Each row is followed by its group and then its class within the group.
[-0.74 -3.87 -0.01  4.49  0.53 -2.68 -2.13  2.02  2.64  5.11 -2.31 -0.16
 -0.09 -1.19  2.77 -1.16  0.35 -2.22 -1.50 -2.61  1.97 -0.64  1.15  3.36
 -1.95  0.38  2.12 -2.41 -0.86  0.44  1.48 -2.22 -3.19 -1.03  1.92 -2.97
 -1.23  1.75  0.40 -1.37  1.12  1.72 -2.42]  Reri:(73)
[-1.93 -4.40  0.85  1.52 -2.09 -0.86 -1.12  0.16  2.02  0.64 -2.53 -0.89
  0.01  0.90  5.61 -0.10 -2.52 -1.26 -0.90 -1.77  0.28  0.04  0.05  1.52
 -1.65  0.40  1.13 -1.85  1.07  2.01  1.18 -3.26 -1.31 -2.91  0.38 -3.56
 -0.07  0.93  0.58 -1.41  1.64  1.65 -0.49]  Reri:(79)
[-0.99 -3.52 -0.38  3.85  0.21 -0.06 -1.31  1.77  2.94  1.59 -2.76  0.05
  0.39 -0.63  2.47 -1.85 -0.20 -0.91 -2.38 -1.94  0.87 -0.24  1.14  2.73
 -2.10  0.37  2.26 -2.10 -1.39  0.39  1.20 -1.54 -1.04  0.14  2.26 -3.04
 -0.63  0.83  1.03 -0.58 -0.45  0.81 -1.81]  Reri:(73)
[-0.47 -1.06 -0.03  2.14  5.35  2.71  2.99  3.33 -0.55  2.88  1.25  1.00
  0.00 -1.77  3.65  3.37  2.11 -1.31 -0.07 -1.59  4.15  0.40 -0.02  2.86
  1.08  1.55 -0.18  1.53  1.61 -3.98  1.87 -1.68 -2.07 -1.20  0.71 -0.90
 -7.49  1.14 -1.62 -0.02 -0.03  1.05 -0.39]  tuf:(78)
[-1.44 -3.65  1.09  5.24 -1.21 -0.93 -0.73  2.46  2.35  2.92 -3.36 -1.83
  0.78 -0.53  5.78 -0.56  0.11 -0.99 -3.21 -2.70  1.63 -0.94  0.99  1.18
 -1.66 -0.84  1.60 -2.91 -0.80  1.77  0.58 -0.92 -1.35 -2.01  0.59 -3.21
 -1.62  2.85  1.28 -1.71  1.20  1.10 -1.99]  Reri:(73)
[-1.64 -3.21 -0.15  4.00 -0.97 -0.19  1.43  1.91  2.45  2.15 -2.74 -0.56
 -0.17 -0.10  7.72 -0.80  0.03 -0.04 -3.43 -1.37 -2.67 -0.81  0.41  1.73
 -2.64 -0.52  1.50 -2.42 -1.40  1.12  0.02 -1.54 -1.38 -1.45 -2.42 -1.94
 -0.54  2.80  0.56 -0.35  1.40  1.81 -1.81]  Reri:(79)
[-1.32 -2.87  0.45  0.88  0.90  0.48  4.48 -2.38  0.84 -0.95  2.79  0.93
  1.80  2.29 -0.75  0.25  0.86 -2.15  2.06 -0.08 -1.57  0.98  0.65  0.77
  0.37  1.04  0.08  3.22 -2.39 -2.09  2.23 -1.36  1.49 -2.13  0.14 -2.60
  1.47  2.75 -2.56  2.12  1.13 -2.19  3.57]  Votum:(74)
[-0.90 -3.60  0.01  0.45  0.61 -2.07  3.55 -2.84  1.69 -0.09  1.45  0.70
  0.81  0.73  0.55 -1.58  1.94 -2.39  0.80 -1.26 -0.34  0.66  2.86 -1.02
 -0.88 -1.14  0.42 -3.05 -3.40 -2.81  2.34 -0.72  1.47  0.83  0.50 -1.95
  1.58  4.25  0.61  1.72  2.48 -3.61  2.51]  Votum:(83)
[-1.91 -2.48  1.74  5.02 -2.25 -0.98 -0.97  1.81  2.55  1.87 -3.37 -2.47
  1.53  0.68  4.16 -0.73 -1.52 -0.24 -2.39 -2.48  3.02 -1.82  0.40  1.74
 -1.79  0.46  2.43 -2.15  0.85  2.45 -0.29 -0.80 -1.91 -2.66 -0.53 -5.18
 -0.61  1.95  2.53 -2.30  1.26  1.67 -1.78]  Reri:(79)
[-1.00 -2.72  0.63  5.13 -1.13 -2.17 -1.48  0.99  1.53  1.88 -2.85 -1.52
  0.49 -0.47  5.58 -2.30 -0.11 -0.19 -3.10 -2.56 -0.94 -1.02  0.69  2.16
 -1.85 -0.71  2.22 -3.49 -2.67  1.83 -0.25 -1.38 -1.11 -1.81  1.57 -3.04
 -1.42  1.32 -0.37 -2.20 -1.02  2.26 -2.42]  Reri:(73)
[-1.53 -4.38  0.95  6.48 -2.70 -1.54 -1.18  2.15  3.18  3.64 -3.43 -1.23
  0.05 -0.89  5.68 -1.59 -0.10 -2.30 -3.67 -2.16  1.67 -1.15  0.86  2.48
 -1.72 -0.37  1.82 -3.46 -1.07  2.73  0.35 -1.46 -1.55 -1.77  0.10 -2.69
 -2.56  2.69  1.83 -2.28  0.71  2.11 -3.03]  Reri:(73)
[-0.12 -4.08  0.07  2.43 -0.74 -3.25  4.89 -3.16  0.64  0.95  1.96  0.62
 -0.02  0.51  0.53 -2.08  3.23 -3.48  0.32 -0.49 -0.16  0.44  2.47 -1.76
  0.39 -2.79 -0.10 -3.83 -4.91 -2.89  1.42  0.44  2.05  1.00  0.22  0.81
  0.45  7.37 -0.08  1.68  1.56 -4.16  3.05]  Votum:(83)
